Each row has a hidden value. The values are split into ranges, and the tier after each row names the range that its value falls in. Each part has its own value, ranges and names.
[-123   -6   34   89   30    7   96  -33  102  -28  -86   45  -32   67
  112  103 -170  128   98  -49   50   59  110 -116  -11   -9  -45   90
 -212  -18   16   17  106   62  -17   82   41]	<43>
[ -81   88   50   29  -71   46   -5   18   -1  -54   49   27  -31   47
  -35  -21  -46  -23   71  -27  125    1  -46  101   58   40  -12    0
  -86   22   45 -113   73  -35  106  -62  -13]	<52>
[  64  123   -8   66  -73  210  -62   -7 -153  -27  222 -142  -28    7
 -168 -319  325    6  -98  -20   99 -117 -119  288  133   95   52 -246
   91   19 -188 -144  -44  -24  161 -248  -66]	<54>
[-150  173   72   49 -167   15  -90  -21    3    6  150  -72 -228  145
 -112  -88 -165 -178   92 -121  294   54 -164   96  -15  191  -23   52
 -196  110   56 -281  235  -30  183  -74  -18]	<39>
[  20 -131   -8  100    0  162  136  -54  -29  -34   47   13  -20   49
   42  -68  231  149  -95   42   37 -145  110   71    7 -126 -111 -224
  -54   63 -170  109 -109    8   85  -59 -115]	<52>
[-272  379  135   45 -152  352  108  -54   62 -107  -89 -237  131   31
  -75   11   67  -61  137 -107   94  -38  -71  186  189   69 -184  -48
  -38 -152  -95 -326   85   42  229 -157  243]	<54>
[  -7   48   10   -8   17   68   58  -21  -21  -75  -31    9   63    0
  -18    8   84   90   64   10    7  -37   13  130  122  -18   17 -111
   15  -68   33  -49  -46  -26   92  -80  -47]	<44>
[-205  272  148  -15 -203  165 -111  -18  -41 -119  101   -7 -100  -15
 -278 -104  -11 -347  200   70  289 -110 -181  337  175  290  -65  -62
  -72  -44  129 -480   79 -106  165 -222   69]	<44>
[ 139   34  -35   99  -11  200  -46   79 -179   -6  249  -62   93  -55
 -106 -341  375  133 -166   21   13 -107  -62  255  152  -23  120 -226
  166   18 -224   28  -99  -31   69 -226  -76]	<44>
[ -96   54   29   71   63   68   52   44    6   59   10   -6  114  -30
   -5   46  -31  158  110   -1   29   83   20   -8  160  -21  114   14
    8 -107   65  -56   55   17  -75  -16   60]	<48>
[ -18  274   24   14 -164  180  -59  -25  -93  -59  158 -226  -59   95
 -144 -244  178  -85  -36 -157  151  -40 -203  291   94  117  -17 -150
   30   37 -133 -242   82  -29  325 -234  -30]	<54>
[  43 -124   -5  -50  176  -22  183   20   60 -184 -260  253  279 -101
  180  245   15  312  111  136 -220  -43  237   -8  145 -216    6  -26
   21 -176  125  230 -199  -21  -75   64  -26]	<40>
[ 129    8  -64    3   58  100   83  -61  -68 -102  -15  -74   72   27
   38 -104  272  229  -79  -44  -99  -82   45  145   90  -75   15 -228
   69  -46 -144   82 -127   21  161 -116 -116]	<54>
[-141  136    3  -53   -1   60  293 -159  126   23 -246 -266   50  242
  170  334 -112  242  114 -294   10  165   -7  -98   27 -230 -135  -71
  -70  -40   70  -22  115   50  321   87  -52]	<44>
[  22   65   12  116 -131   49 -152   62  -98    0  300   -9 -182   73
 -111 -320   51  -90  -87  -56  220  -32 -130  162  -26  149   55  -23
 -102  164 -125 -104  127  -31  118 -142  -77]	<39>
[  99 -218  -42   -4  191  -46  180  -22   69 -217 -242  278  171  -66
  237  160   67  343   27  139 -239 -106  318  -56   35 -188  -45  -55
  -78 -113    5  324 -218   33  -75   84  -71]	<38>
[ -60   42   33  103  -46   56  -57   39  -42   43  172    4  -83   35
  -75 -131  -13    4   19  -16  168   17  -57   63   52   86   69   -5
  -85   52  -19 -109  104  -11    8  -71  -15]	<38>
[ -79  224   65    9 -239   69 -155    0  -82  -36  245  -98 -230  120
 -212 -234    5 -286   36 -103  324  -34 -261  298   23  226  -19  -66
  -88  139   14 -345  173  -93  301 -210  -83]	<48>
[  27  -31   -3  146  -24   92  -14   55  -36  -27  152   41  -32   25
   31 -204   89  105 -102  -12   62  -50   41   46  -11   -2    9  -22
  -97   82 -184   87   31   28   14  -62  -22]	<43>
[-152  -77   74   50   88  172  210  -51   51  -28 -150   96  158  -74
   15  216   57  159  157  163   -4  -78  174    2  189 -117  -72 -128
  -23 -159   89  -25 -128   -4 -110   14   50]	<40>
[  11 -100  -23  175  116  102   99   47   20   10   16   52  112  -30
  141  -68   84  316  -66   15  -84   -3  186 -102   37 -107   42    0
  -72  -38 -184  211  -20  100 -139   30   48]	<43>
[ -4  39  -8  54 -18  49  12 -13 -24 -18  70 -40 -44  61  -4 -96  66  76
  -2 -60  67  -7 -16  84  35  21  24 -78 -52  19 -56 -33  44  10 109 -74
 -63]	<52>
[-107  136   -2  -10  -27   78  154 -156   73  -31 -131 -210  -55  159
   52   93   11   91   97 -180   48   32    0   38   26   -6 -106 -123
 -103  -50  -10 -126   81   60  266  -31  -44]	<40>
[-131  -15   71   45  -15  -30   47   23   53    5   -3  115  -38   63
   31  153 -231   45  127   -1  145   83   13  -69   34  -30   -1  104
 -158   37  157  -46  111  -39  -21   74   -9]	<39>
[ -37 -309   65   14  205  -76  143   19  110 -237 -272  540  161 -186
  159  301 -142  196  199  375 -136 -142  387 -103   99  -95  -49   69
 -178 -159  219  221 -233  -36 -338  153   19]	<43>
[ 475 -329 -203   -1  206 -210 -221   -8 -245 -160  224  297 -161 -143
  -87 -482  439  151 -168  255 -131 -269  128  293   25  201  307 -338
   74   18 -100  209 -302  -41  -88 -211 -402]	<48>
[-109   -4   30   14   25  -80   63  -77  105  -76 -125   83 -100   87
   84  148 -217   60  159  -32   68   48   88  -81  -20   58  -46   74
 -236  -25  123  -51  100   32   32   79  -18]	<39>
[ -98 -266   90  -14  168 -140  109   19  114 -174 -241  519   90 -137
  108  373 -293  114  275  332  -28  -52  294 -131  102  -54  -10  133
 -207 -128  354  104 -131  -73 -320  182    4]	<43>
[  36   41  -29   56   -5   74   19  -16  -35  -47   60  -51  -12   43
   10 -144  150  108  -39  -57   13  -42    8  120   39   10   18 -116
  -23    4 -116    3    0   25  131 -103  -67]	<48>
[ 135   57   -6  161  -83  104 -288  189 -217  -20  451   87  -58 -110
 -214 -564  261  -80 -161   97  146 -122 -131  308   97  226  219  -63
   59   93 -208  -77   14  -54  -44 -277  -33]	<38>
[  38  152   49   25 -191   71 -274   82 -200  -55  379   41 -179  -29
 -333 -410  158 -314   -7   77  301 -132 -261  428  120  300  124 -135
   33  106   11 -333   48 -150  150 -309 -112]	<40>
[ 127 -194  -72   11  227    2  166  -38   27 -169 -207  193  197 -106
  182   69  196  372   17  144 -272 -121  304    3   97 -146   26 -143
    9 -176  -46  282 -249   58  -98   16  -70]	<48>
[ -28 -227   44  -92  199 -103  154  -51   94 -254 -336  446  157 -159
  106  354  -92  156  267  327 -146 -136  315   -2  154  -69  -35  -31
 -102 -218  314  104 -255  -61 -196   97  -46]	<48>
[-104  -13   97  -76   69   89  205  -14   52 -150 -238  175  247  -52
   57  360  -71  169  188  129  -52  -23  110   27  218 -203  -77  -38
   19 -151  225    7 -147  -87  -15   51   28]	<54>
[  -7    0   -4   91    9   95   78   43  -22   35   70  -35   73   47
   56  -39   72  197  -48  -67   24   35   16   11   56 -128   35  -50
    0   25  -85   84   28   13   53  -27  -34]	<52>
[   4   13   -4  -56  139  -15  127  -17   21  -77 -175   61  193  -26
   77  204  -31  266  135   11 -117   65   81   -5  183 -118   86  -33
   50 -166  154   44  -74  -12  -12   27  -20]	<54>
[-138  138   44   -8  -53   93  102  -92   26   16  -43 -146  -34  111
  -44  105  -33   21  129 -110  135   49  -72   73   98    2  -45  -97
  -50  -35   84 -198   87  -11  190  -48  -31]	<44>
[ -54   53   26   25  -54   10   -2  -19   -1  -29   54    2  -91   80
  -28  -24  -47   -5   58  -49  133   10  -44   76   25   50   -3  -27
 -104   41   42 -104   84  -23  121  -49  -63]	<52>

[ -37 -278 -199 -100  314 -107  171  -77  107 -303  208 -101  -45   14
   82  100 -123  209   66  266  214  278 -215 -235   54 -299  204   51
  144   -4  150  150 -108  -75  210 -146  291]	<94>
[  41  203   82   42 -118   43  -75  -19  -78  343 -274   61   18  -49
    6  -48  299 -306  -69 -143  -60  -82   -2  193  -89  248 -173   27
  -48   75 -135   54  252  128 -164  188  -69]	<94>
[  78  300   60  -41 -375   17 -172   28 -335  325 -470   64   96  -89
  126 -236  258 -350  -53 -508   94 -199   -9  189 -140  417 -187   93
 -100  136 -119 -101  542  190 -314  220 -218]	<97>
[ -33   34  -69   55  267    1   20  -39  113  109   25   29  -17   44
  -18   55  245 -132   58  171   -6   89  -57   43  -77  129  -27  109
   20   18  -21  122  -14   48   31   35  139]	<103>
[   4   41  -84   11  168   80  -28    6  -55  116  -74    6  -71  -23
   42  -29  250 -295  201  -28  173   -9 -149   54 -140  301  -47  197
   -4  -12   93  234   88  132 -109    4   -8]	<94>
[  78   20  184 -117 -170    5 -172 -107 -256  -41  -15  -75   17   16
  233 -121  -12  -68   22 -203  113 -209  151 -117   58  120  -38  -59
  -26   74   77 -227  166   83 -117  125  -78]	<93>
[ -44  101  -16    9  158  -18  -24  -71   73  168  -77   64   23   86
  -17   -3  364 -219  -15  107  -23   81  -39   98 -101  215  -83   47
  -21   38  -64   54   36  177  -43  146   83]	<101>
[  74  244  157  -28 -142  -40  -51  116 -141  175  -43  -37  186  175
   94 -205 -230  132  -76 -195 -154  -99  285 -190  102  188 -130   -5
   56  125 -109 -280  213 -180  -41  -35  -20]	<99>
[  27  145   88  -82 -156 -108  -54   25 -180   23  -91  -11  168  109
  132 -163 -129  139 -127 -196  -28  -17  167 -155   67   77  -32  -32
   39  139  -36 -342  277  -65  -19   49   19]	<92>
[  85 -135  -71 -136   70   -7  177   21   36  -63   88 -145  -34   61
   50   -3 -315  164   20  129   93  161 -109 -274  143 -205   47  -24
  145   34   17  223  -40 -162  104 -213  172]	<92>
[  79   29  -98   45   45   53    7   47   -3  119  -18  -63  -34 -102
   68  -24  -28  -40   94  -81   29  -65  -73    6   -5   14  -14  218
   23   31 -127  183  146 -170  -12  -72   74]	<99>
[ 145   38  104  -25  -94   94 -172  -73 -159   46   22  -87  -55  -66
  194  -63  -11  -53   68 -149   35 -285  137  -54   64   79  -34  109
  -50   78  -93  -93  162  -73  -76   62    6]	<92>
[  65  133 -105  -17  113   35   80  106  -11  200 -183    8    4   47
  -27  -84   96 -136   75  -13   82  106 -138  -31  -88  265  -73  182
   61   53  -45  233  164   32  -64  -88   68]	<93>
[-124   42 -103  -12  116  -28  121   41   10  161 -139   58   28   45
  -70   -6  198 -264   47   18   92  241 -226   74 -129  169  -69    7
   63  -24  139  254   71  149  -64   15  -24]	<103>
[-63   6 -15  96 201  20 -27 -27  58  52 134   7 -23 -11  19  80 106 -48
  63  95 -70   0  31  28 -13   6  10 112  18  -6  13   2  -2 -98  59  36
  95]	<94>
[  86  210   72   45 -202  183 -144  101 -231  339 -175  -29  -30  -90
   91 -158   59 -359  180 -382   28 -293   25  115  -69  377 -195  189
  -63   11  -51  160  277  -36 -265   21 -234]	<99>
[  16  167  212   67  -64   48 -252  -65 -172  127   29   18   39   11
  153  -65  156 -126   22 -173 -106 -291  286   44    3  234  -98   55
  -78   64  -28 -325  173  -10 -102  201  -81]	<94>
[ -30   25 -140   74  120   74   -6  100  -52   46   84  -33  -27  -67
   52  -21  -74  -41  191 -115   44  -44  -70  -16  -32   65   31  281
   28  -18   28  123  132 -218    4 -120   27]	<97>
[-87  53   1  33 246 -17  -8 -36  86  73 111  35  34 141  -8  21 182 -93
  48 160 -60  87  49 -21 -40 149 -40  40  24   2  43 -18 -67  39  37  50
  98]	<101>
[ -97  -56   61  -20  128  -46  -25   33  -93 -209  330  -75   74  133
  131  -29 -316  257   80    5  -30   11  190 -286  133  -96   98   25
   99   -5  205 -288  -29 -255  132 -102   68]	<93>
[-207  106  -12   65   89  -88   59  126  -41   49   69   61  150  116
  -41  -31  -94   71  -23  -58 -122  183   49  -58   -7   33   -3   30
  100   -8  154 -178  114 -162   62  -24   -5]	<93>
[-262  163   77  111 -308  -39 -134  106 -293  125  -20   65  167  -99
   83 -101  -95 -122   -5 -520 -123 -114   98  161  -29   23  -63   22
  -23  -38  158 -310  358 -202 -126  152 -311]	<99>
[ 269  194  121 -172 -354   86  -32   28 -228  350 -405  -87   16   12
  123 -247    3 -277  -16 -303  135 -167  -23  -44    5  340 -245  -41
  -11  139 -175  213  312  158 -285   20 -135]	<99>
[-143 -123  -86   58  186  -11   -7    2  -22 -172  270  -41  -25  -54
   81   79 -115   96  128   11   31   41  -30  -70   31 -176  138  147
   58  -58  173  -56    3 -224  119  -55   77]	<93>
[  75  -82  -54  -52 -264   10  -68 -139 -142   52 -182  -63  -72 -280
  172   11   96 -162  -50 -251  145 -133 -175  157    2 -192    6   32
  -62   64 -131  119  295   12 -103  159  -23]	<97>
[ -76  101   99   45 -286   87 -130  -17 -229  235 -165   30  -19 -174
   66  -32  135 -346   10 -356  -17 -168  -36  235  -52   83 -125   -1
  -67  -18   44   24  281   21 -206  198 -253]	<93>
[ -68  214   93  272  390  180 -183   17  179  297  289   72  -48  106
  -70   88  309 -200  181  201 -343 -205  288  134  -54  329 -127  272
  -76  -42 -126  -45 -148 -162   27   76   77]	<101>
[  66 -126 -123  -80  290  -42  179  -14  150  -75   98  -89  -39   87
   13   53  -87  139   33  295   99  231 -134 -226   60 -116   73   48
  140   37    4  229 -101  -63  152 -166  283]	<94>
[-167   90   69   59  145   -5   22    0   98  181  107   58   63  155
  -83   38  132 -141  -18  130 -193  124   71   45   -8   88 -102  -67
   32  -35   52   -4  -88  -11   20   79    6]	<101>
[  -5 -121   18  -52  311  -51   76  -77  143 -124  287  -83    2  180
   55   67 -104  173   31  332  -19  134   87 -261  114 -111   54  -59
  112   23   66  -17 -216  -87  179  -90  244]	<103>
[ -99   31   52   99  139  -26  -20  -56   82   96  122   31   30   26
   -5   93  111  -26  -48  115 -167   33   94   52   21  -61  -27  -17
   20   11  -19  -87  -13  -92   74  104   87]	<103>
[-235  183  -69   64   52  -98   22  133 -121  119 -126  132  165   70
  -41  -85  141 -134    7 -190   -5  188  -64   80 -153  241  -35   95
   52   -6  189 -131  258   29  -57   65  -96]	<94>
[  70  186   21   18 -133   11 -120   27 -160  175 -170   11   64  -42
  111 -124   80  -84  -19 -255  -12 -154   77   49  -34  191  -78  148
  -42  111 -143 -131  335  -46 -108   88  -24]	<97>
[ -86  191  101  315  452   85 -204  -37  251  184  398   81    6  109
  -38  147  280   23   65  290 -446 -194  404  102    6  146  -47  260
  -69    7 -209 -285 -155 -273  161  123  217]	<101>
[ -22  -14  233  -45 -322  106 -185  -87 -295   62   34  -74  -48 -108
  182  -50  -77 -227   56 -322   21 -280  112   38   81   -5  -93 -118
  -52  -26  142  -98  145  -23 -176  155 -261]	<93>
[ 117 -121 -221  -81 -146   73   58  -66  -84  121 -296  -82 -156 -319
  100    1  166 -326   96 -202  325  -11 -449  180 -101  -71   -4  157
  -22   12  -91  545  262  103 -158   22  -15]	<99>
[   5  195  363  -76 -236 -103 -171 -163 -112  188  -80   35  171  200
  111 -104  151  -69 -274  -64 -219 -117  370  -19   93  140 -196 -336
  -48  146 -101 -462  112  167  -92  329  -59]	<101>
[ -58  -42  154  -47 -191   15  -94 -111 -176   31   10  -40  -13  -66
  131   -1   15 -171  -16 -166   30 -106   34   38   48  -61  -55 -149
  -14   -7  125  -71  100   41  -97  162 -142]	<94>

Part 3:
[ 105  224  -66   47   69 -118  -46   86  125   10    2  -21  -44  -51
   28   83 -110   52  110   30    3  117 -117   94   68  -68 -142 -117
  -96   15  -21   -7  -48   29  119  -35   50]	Cf
[   2  -62   43   74  -83  -11   98 -145  -67  130   17   10   40    1
   14 -109   -8  -28  -91   18  114 -156  -28 -173   54  135    1   23
  -57   12   54   76  -80  -17  -66  117  -89]	GB
[ -31  225  -12   28   -4 -178  -11   82   28 -114  -69   51 -138  -24
  -41   53   17  -48   49   23  -86  340  -35  244  120 -139  -50 -134
 -100  -57   49   30  105  205  196 -180   32]	RR
[ 125 -187   75   96   89  -83  -17 -278 -273  374  121  -53 -134  -18
  -25 -225  -41   68 -265  212  137   -5   11 -366  128  109  212   39
  -24 -226   45  252 -122 -113 -171  126 -250]	GB
[ 118   54   38  -45  116  -94 -171  183  -17   25  109  -70    8  111
   43  -15 -110   39  -92   62  -53  146   34  101  143  -74  -12  -71
  -77  -55  -59   72 -117  121   19  190   39]	GB
[ 113 -231  171  191   47  -10   40 -321 -244  462   -7  182 -234   94
  -31 -264  124 -149 -295  249   81   42  -11 -208   69   45  243   39
  -27 -378  -22  395  -26  -87  -61  155 -250]	GS
[ 124  153   -3  166  107  -32  -86  174  156  190  -27  261  -20   -6
  146  -25   28 -126    4  -34   -5  185  -86  139   -5 -240  105 -105
 -183   14  -77  133  -25  247  128  -31   51]	TL
[  78   84   20  -62   58 -104 -112   91    0  -40   69 -129  -41   86
  -21   17 -132   59  -38   83  -31   90  -21   81  152    2 -115  -86
  -44  -62  -29   35 -102   13   57  138   20]	Cf
[ -15   56    8   98  -57  -75  150  -52   13  -39   -9    5  -19  -48
  -21   38   -7  -26   25  -12  123 -162  -42 -126   44  146 -134   22
  -82   24   56  -43  -96  -85   -5   77  -11]	Cf
[-121 -145   64   -7 -389  195  246 -351   31  116  -85  -35  250   92
   21 -197  -24  -97  -37  -67  144 -522 -138 -157   -6  338 -192   19
   25  189   79   55  -47  -91  -58  219 -101]	GB
[  89   58   70   63   97  -65 -118  171   22   84   24  131  -61  102
   61  -37   15 -102  -95   37  -54  199   15  154   88 -159   77  -74
 -120  -93  -70  139  -50  197   88  102   33]	TL
[   4  187   41   13   71 -162 -114  199   30 -115  -38  102 -181   75
  -30   35   26 -104  -39   43 -121  389   12  302  143 -213   19 -144
 -119 -125   -9   88   52  251  215  -80   53]	TL
[ -74  -11   97  118   15 -121  171  189   -6 -288   56   48  -79   24
  -62  147   67 -119  -60  -70  167 -282  119 -187   74  195 -131  127
 -135  -10   45 -158 -263 -115  -46  266   79]	Gl
[ 155 -230   95  148   57  -38   23 -418 -293  549   70   16 -143  -17
  -10 -295    9   31 -262  262  128    9  -40 -359   89  101  241   41
    3 -289   22  355  -50 -132 -165  104 -303]	CP
[ 133  180  -55   91  110  -54 -130  187  153  148   31  122   54  -43
  150  -17  -72  -12   25  -51    5  165  -86   90   30 -210   71 -121
 -169  102  -49   65  -60  245   82  -39   52]	CP
[ 142 -244   95  127   91  -60  -16 -354 -316  487  115  -14 -153  -18
  -17 -293  -13   50 -315  244  149    5    5 -411  121  100  289   47
  -15 -271   42  325 -104 -110 -191  120 -304]	CP
[ -68  -36   20    0 -242  116  135 -212  115   31  -48  -49   98   41
  -11 -109  -93  -58  -12  -47  163 -420 -174 -167   34  235 -175  -44
  -18  156   56   15 -140 -125   19  130  -79]	Gl
[ 107   57   33   88   62  -22  -83   82   54  187   14  132    5   48
   99  -75   -7  -74  -59   18   -8  112  -48   76   46 -130   75  -73
 -118  -24  -58  143  -49  172   56   72    4]	RR
[ -51   19   44  135   -3  -91  155  175    8 -162   55   86   55  -27
   32   86   57  -89  -39 -125  156 -228   97 -170   29  130  -55  106
 -163   99   59 -133 -191   23  -82  192   74]	SZ
[  74 -196   79   87   12  -41   46 -289 -235  307   95  -54  -78   -8
  -27 -214  -33   39 -241  160  167 -133    2 -382  108  179  148   56
  -20 -155   63  199 -136 -137 -173  159 -230]	SZ
[ -73  -34   47   67 -293  119  225 -247   68  125 -123   74  173   51
   44 -118   40 -131   37  -59   79 -303 -131   -9  -29  189 -170   -2
  -20  122   38   65   29   -3   22  118  -40]	CP
[  38 -157  157  168  -20   10   75 -195 -134  280  -44  216 -162  107
  -18 -190  134 -204 -227  133   71  -22   -8 -109   47   43  155   27
  -64 -250  -10  287  -31  -15   -1  147 -155]	GS
[ -46  144   54   57   27 -132  -53  135   27 -110  -65  171 -215   55
  -45   -5   69 -168  -86   19  -57  309   -1  205  123 -173   80 -128
 -138 -114   31  105   39  237  209 -117    4]	GS
[ 117  171  -23   -1   79 -106  -89   93  100   -9   23  -71  -76   25
   -4   72 -130   51   64   76  -20  100  -98  108  105  -44 -164 -116
  -61  -49  -52   19  -88  -18  120   59   44]	Gl
[-151 -195   76  107 -466  276  352 -491   59  270 -162  127  262   40
   61 -283   72 -200  -44 -106  217 -620 -201 -242  -86  341 -101   43
    3  222  100  125   -3  -76  -63  144 -164]	RR
[ -62  123  104  -37   37 -186 -111  156  -62 -211  -48   65 -290  154
 -127   11   54 -146 -136  101 -144  421   61  314  208 -159   27 -144
  -84 -238   18  126   63  214  236  -50    7]	GS
[ 131  136  -13   15  135  -76 -192  235   87   82   77   42   29   36
  112  -17  -98   11  -40   -5  -42  206  -25  130   94 -195   63 -117
 -141   34  -62   75  -87  238   70   54   58]	CP
[-110  -97  152  169   15  -92  201  341  -63 -279   94  188   85   67
   47  109  186 -214 -145 -190  160 -306  274 -178   28  161    8  229
 -207   71   44 -171 -260   92 -158  388  142]	CP
[-100   -7  147  343  -49  -31  341  230   72 -148  -95  456   10   35
   73  133  334 -388  -11 -194  147 -279  136  -35 -108   92  -40  200
 -232   15    0  -88 -110   81   -7  252  156]	GS
[ -73   21   57  229  -37  -98  316  139   27 -209    9  150   40  -67
   16  171  138 -142   42 -146  212 -376   99 -221  -32  233 -166  189
 -168   85   62 -204 -203 -104  -95  236  111]	Cf
[ 141 -358  186  255  132  -15   11 -378 -352  603   79  213 -287   30
  -15 -370  132 -128 -453  270  197   -9   37 -487   80   54  474   93
  -61 -406   17  463 -128 -105 -190  153 -364]	GS
[ 133  179  -51   11  133 -110 -156  176  106   26   72  -33  -26  -13
   58   37 -147   67   15   22    3  145  -72   60  102 -122  -32 -125
 -119   29  -37   21 -119  100   83   18   42]	Cf
[ 116  184  -56   44   80  -81  -80  125  128   42   34   -5    6  -31
   65   45 -120   44   64    3   22   70 -100   51   62  -78  -85 -105
 -113   54  -32    5  -95   66   83   16   49]	Cf
[ -23  202  -19  -16   -2 -183   12   26   48 -212  -26 -106 -201  -27
 -127  114  -86   31   66   71    2  124  -77   81  154   22 -201 -118
  -49  -76   53  -48  -44  -54  171  -82   10]	Gl
[ 122  172  -13  -60  124 -128 -186  163   80  -55   67 -117 -106   62
  -19   58 -173   74    5   93  -50  183  -69  137  160  -93 -117 -151
  -63  -68  -59   34 -118   29  132   65   42]	Gl
